Look-ups in named tables: a row name and a column name give one cell, copied from the table.

vom
cols = dipese, nisof, fomam, peg, kuvu, niro, noz, sibok
lafibo: [0.454, 0.516, 0.543, 0.572, 0.293, 0.624, 0.317, 0.539]
miz: [0.339, 0.454, 0.361, 0.543, 0.305, 0.419, 0.481, 0.459]
levuza: [0.378, 0.544, 0.268, 0.401, 0.354, 0.427, 0.434, 0.656]
vegip: [0.363, 0.640, 0.545, 0.579, 0.307, 0.698, 0.428, 0.815]
bikugab: [0.429, 0.496, 0.389, 0.212, 0.437, 0.506, 0.382, 0.644]
gokomos: [0.570, 0.544, 0.473, 0.458, 0.375, 0.628, 0.360, 0.576]
kasi: [0.437, 0.490, 0.333, 0.276, 0.503, 0.412, 0.467, 0.595]
niz: [0.397, 0.533, 0.442, 0.392, 0.316, 0.586, 0.375, 0.656]
lovi: [0.295, 0.683, 0.459, 0.535, 0.309, 0.657, 0.488, 0.931]
nonid: [0.355, 0.513, 0.480, 0.439, 0.344, 0.555, 0.390, 0.627]
tafo: [0.443, 0.542, 0.525, 0.481, 0.407, 0.604, 0.427, 0.633]
tiguni: [0.465, 0.548, 0.553, 0.365, 0.403, 0.649, 0.299, 0.686]
mev: [0.290, 0.480, 0.387, 0.552, 0.281, 0.454, 0.481, 0.532]

miz, niro => 0.419
gokomos, noz => 0.360
lafibo, niro => 0.624
kasi, peg => 0.276
gokomos, peg => 0.458
lafibo, fomam => 0.543
mev, fomam => 0.387
kasi, fomam => 0.333
levuza, sibok => 0.656
nonid, dipese => 0.355
gokomos, dipese => 0.570
lafibo, kuvu => 0.293
tiguni, dipese => 0.465
miz, kuvu => 0.305
tiguni, niro => 0.649
bikugab, peg => 0.212
gokomos, niro => 0.628
lafibo, nisof => 0.516
nonid, niro => 0.555
gokomos, fomam => 0.473

vebobe:
          buk  vusaz   moz   lom   pok  kolep  fisopi  didodep
lizigo   6.14   5.80  4.50  4.00  5.82   8.50    7.03     2.95
piz      6.97   3.94  4.95  2.33  6.93   8.31    4.55     6.15
kibokiv  7.57   2.96  6.84  6.25  5.36   7.31    5.58     8.13
dum      1.70   7.96  5.06  2.80  4.38   0.97    4.28     5.69
bab      6.70   3.92  6.21  2.52  6.95   7.31    3.15     8.87

pok of dum = 4.38
vusaz of piz = 3.94
kolep of dum = 0.97
vusaz of lizigo = 5.80
didodep of kibokiv = 8.13
fisopi of kibokiv = 5.58
lom of bab = 2.52
kolep of bab = 7.31
didodep of dum = 5.69
moz of dum = 5.06
moz of kibokiv = 6.84

lapi =
          dom   bis   vun  sifimu  risufa   bak  vin  gepe   tak
dakire    162  -381  -129    -123      91   222  149  -567   122
kozeki   -104   316   138     146     -53   -79  -83   583   -18
migod    -118   267   217     206     -73    72  -73   674    -6
bafu       52  -105   -30     -73      25   107   43  -215   121
fonoti    102    -1  -155     150     135  -246  113   230  -239
verakog    11   152   -60      60      47  -212    6   226   -78
gepibo     78  -180   -53    -136      27   160   57  -387   175
gisuni    165  -107  -322    -226     141  -299   92  -562    24

sifimu of kozeki = 146
bis of migod = 267
vun of gisuni = -322
risufa of bafu = 25
sifimu of migod = 206
gepe of bafu = -215
vin of migod = -73
bis of bafu = -105
bak of kozeki = -79

gokofe
|  | nonesaf | lelo | doza |
|---|---|---|---|
| lepiz | 146 | 31 | 153 |
| pomimug | 216 | 36 | 169 |
| taf | 64 | 75 | 156 |
| tufam | 161 | 92 | 173 |
| bem | 61 | 142 | 12 |
| zeva | 114 | 152 | 48 |
| bef | 17 | 173 | 19 |
| vibu | 60 | 161 | 42 |

taf, lelo => 75
bem, lelo => 142
pomimug, doza => 169
bem, nonesaf => 61
vibu, doza => 42
bef, nonesaf => 17
bem, doza => 12
zeva, lelo => 152
lepiz, nonesaf => 146
pomimug, lelo => 36

rafak
columns: muriber, mepoz, zom, kepas, nazu, pas
rez: [95, 51, 61, 75, 42, 159]
sese: [121, 67, 66, 75, 49, 198]
dofugom: [112, 66, 53, 99, 51, 147]

What is the kepas of dofugom in rafak?
99
What is the nazu of dofugom in rafak?
51
What is the pas of rez in rafak?
159
What is the nazu of sese in rafak?
49
What is the mepoz of sese in rafak?
67
What is the zom of sese in rafak?
66
What is the zom of rez in rafak?
61
What is the muriber of rez in rafak?
95
What is the mepoz of rez in rafak?
51
What is the pas of sese in rafak?
198
What is the muriber of sese in rafak?
121
What is the muriber of dofugom in rafak?
112
What is the mepoz of dofugom in rafak?
66
What is the zom of dofugom in rafak?
53

